Here is a tiny trained network, its code and every weight. The questions are about switching its units off for an input and a class, where a switched-off unit gives its printed mean instead of its output.

import numpy as np


def w(rows, s, z=0):
    codes = np.array(rows[::2]) - 128.0
    scale = np.full(codes.shape[1], s)
    scale[-1] = z or s
    return codes * scale


def norm(h):
    return h / np.sqrt((h * h).mean(-1, keepdims=True) + 1e-5)


def f(y):
    return y / 2 * (1 + np.tanh(0.7978845608 * (y + 0.044715 * y**3)))


def log_softmax(a):
    a = a - a.max(-1, keepdims=True)
    return a - np.log(np.exp(a).sum(-1, keepdims=True))


def net(x, mask):
    res = np.array(x, float).reshape(1, 7) / 4 @ E
    u = 0
    for l in range(4):
        y = f(norm(res) @ A[l][:, :-1].T + A[l][:, -1])
        res = res + np.where(mask[u : u + 7], y, B[l][:, -1]) @ B[l][:, :-1]
        u += 7
    return log_softmax(norm(res)[-1] @ U[:, :-1].T + U[:, -1])


A, B = {}, {}
E = w([
[127,127,130,129,127],'x0',
[132,51,96,187,241],'x1',
[229,159,1,55,160],'x2',
[125,124,125,127,126],'x3',
[130,131,130,129,129],'x4',
[236,10,182,41,108],'x5',
[127,129,128,127,126],'x6',
],0.0054)
A[0] = w([
[156,204,89,94,111,3],'0.n0',
[40,254,136,188,94,42],'0.n1',
[134,249,18,82,113,12],'0.n2',
[169,96,148,93,155,26],'0.n3',
[135,215,115,119,74,51],'0.n4',
[180,217,49,48,157,169],'0.n5',
[163,200,144,90,43,136],'0.n6',
],0.0067,0.0065)
B[0] = w([
[106,131,108,155,74,117],'0.n0',
[168,134,136,243,56,181],'0.n1',
[37,160,2,191,82,170],'0.n2',
[114,50,62,175,112,110],'0.n3',
[53,112,26,155,121,130],'0.n4',
[169,88,59,141,87,255],'0.n5',
[70,157,91,93,87,192],'0.n6',
],0.0074,0.0046)
A[1] = w([
[122,161,75,95,204,21],'1.n0',
[134,157,12,171,139,200],'1.n1',
[2,214,173,214,172,120],'1.n2',
[23,172,135,200,109,165],'1.n3',
[117,133,209,37,46,215],'1.n4',
[113,74,176,134,252,13],'1.n5',
[146,141,23,218,196,253],'1.n6',
],0.007,0.0031)
B[1] = w([
[182,212,183,72,83,121],'1.n0',
[74,177,165,108,157,224],'1.n1',
[254,38,90,28,129,209],'1.n2',
[156,105,52,61,135,203],'1.n3',
[37,209,178,146,126,208],'1.n4',
[188,100,104,180,95,167],'1.n5',
[91,182,177,63,193,254],'1.n6',
],0.0083,0.0058)
A[2] = w([
[166,72,159,134,50,167],'2.n0',
[166,204,82,46,37,125],'2.n1',
[143,93,80,158,146,50],'2.n2',
[33,129,170,118,67,116],'2.n3',
[115,67,182,225,129,3],'2.n4',
[61,136,167,97,80,47],'2.n5',
[136,149,74,71,2,91],'2.n6',
],0.0084,0.005)
B[2] = w([
[146,219,109,170,149,191],'2.n0',
[139,42,216,254,120,253],'2.n1',
[136,161,35,70,75,119],'2.n2',
[174,178,63,97,239,189],'2.n3',
[181,108,149,245,52,136],'2.n4',
[184,167,74,87,138,152],'2.n5',
[187,57,230,248,120,214],'2.n6',
],0.0068,0.0054)
A[3] = w([
[5,109,44,187,83,61],'3.n0',
[121,42,146,43,194,29],'3.n1',
[68,240,165,45,127,111],'3.n2',
[18,82,78,67,121,132],'3.n3',
[173,50,120,2,166,49],'3.n4',
[163,29,202,205,75,38],'3.n5',
[142,103,187,190,149,3],'3.n6',
],0.0088,0.0065)
B[3] = w([
[225,140,26,89,88,178],'3.n0',
[148,153,54,179,42,173],'3.n1',
[29,107,174,66,238,246],'3.n2',
[220,136,162,132,21,143],'3.n3',
[104,184,20,194,33,230],'3.n4',
[117,94,255,120,121,253],'3.n5',
[174,103,138,137,73,138],'3.n6',
],0.0098,0.0045)
U = w([
[168,26,243,201,80,106],'0',
[182,162,3,168,55,210],'1',
[9,207,195,21,242,4],'2',
],0.015,0.0037)

Each question gives the input, the list of numbers given to net, and the class t.
The units are the neurons (one row each of A and B). Each row of codes is followed by its name. A weight is (code - 128) times the scale printed after its matrix; where a second scale follows, it is the last column's (A, B and U).
mask holds one flag per neuron, layer by layer. A switched-off neuron (its flag False) gives its mean, the last column of its row in B, instead of its output. The means were averaged over made-up inputs and are rounded, as every weight is.
A unit's drop is (log p(t) with every unit on - log p(t) with that unit switched off) / (log p(t) with every unit on - log p(t) with every unit switched off).
The circuit of an input: a set's keep is (log p(t) with only the set's units on - log p(t) with every unit switched off) / (log p(t) with every unit on - log p(t) with every unit switched off). Starting from the 12 units with the biggest drops (on a tie, the unit counted first), units are removed one at a time, each time the one whose removal leaves the highest keep (on an exact tie, the one counted first), for as long as the keep stays at least 0.8.
circuit, biggest first: the units of the circuit, biggest drop first
top k neurons: the k neurons with the biggest drops, biggest first
drop when u is switched off: that unit's drop, to one decimal
input [1,0,7,2,5,5,4], class 0: circuit, biggest first : 2.n1
input [1,0,-3,-7,-2,-6,-7], class 0: top 4 neurons : 1.n2, 0.n1, 2.n1, 2.n3
input [-7,8,0,2,7,-6,4], class 1: top 4 neurons : 1.n2, 0.n5, 1.n4, 3.n4
input [-1,-2,-2,-3,8,-8,-7], class 0: top 2 neurons : 1.n2, 0.n1
input [-2,-1,0,1,-8,8,-2], class 2: top 4 neurons : 2.n0, 1.n4, 1.n2, 1.n3
input [5,-6,2,-2,1,1,-4], class 0: top 2 neurons : 2.n1, 2.n6
input [-5,-7,0,-1,1,-3,-2], class 0: top 4 neurons : 2.n6, 2.n1, 0.n1, 3.n5
input [5,8,0,-4,6,-2,-8], class 1: top 2 neurons : 0.n5, 1.n4
input [-1,-6,0,1,2,-5,6], class 0: top 2 neurons : 2.n6, 2.n1
input [8,-5,0,4,5,-1,-8], class 0: top 2 neurons : 2.n6, 2.n1
input [2,-6,-1,-7,-2,-2,7], class 0: drop when 2.n6 is switched off : 0.1
input [7,-3,-5,-2,3,-7,8], class 0: drop when 1.n2 is switched off : 0.6
input [5,-5,-1,-4,-2,8,3], class 2: drop when 1.n4 is switched off : 1.1
input [5,-2,-1,-8,1,1,-2], class 2: circuit, biggest first : 1.n4
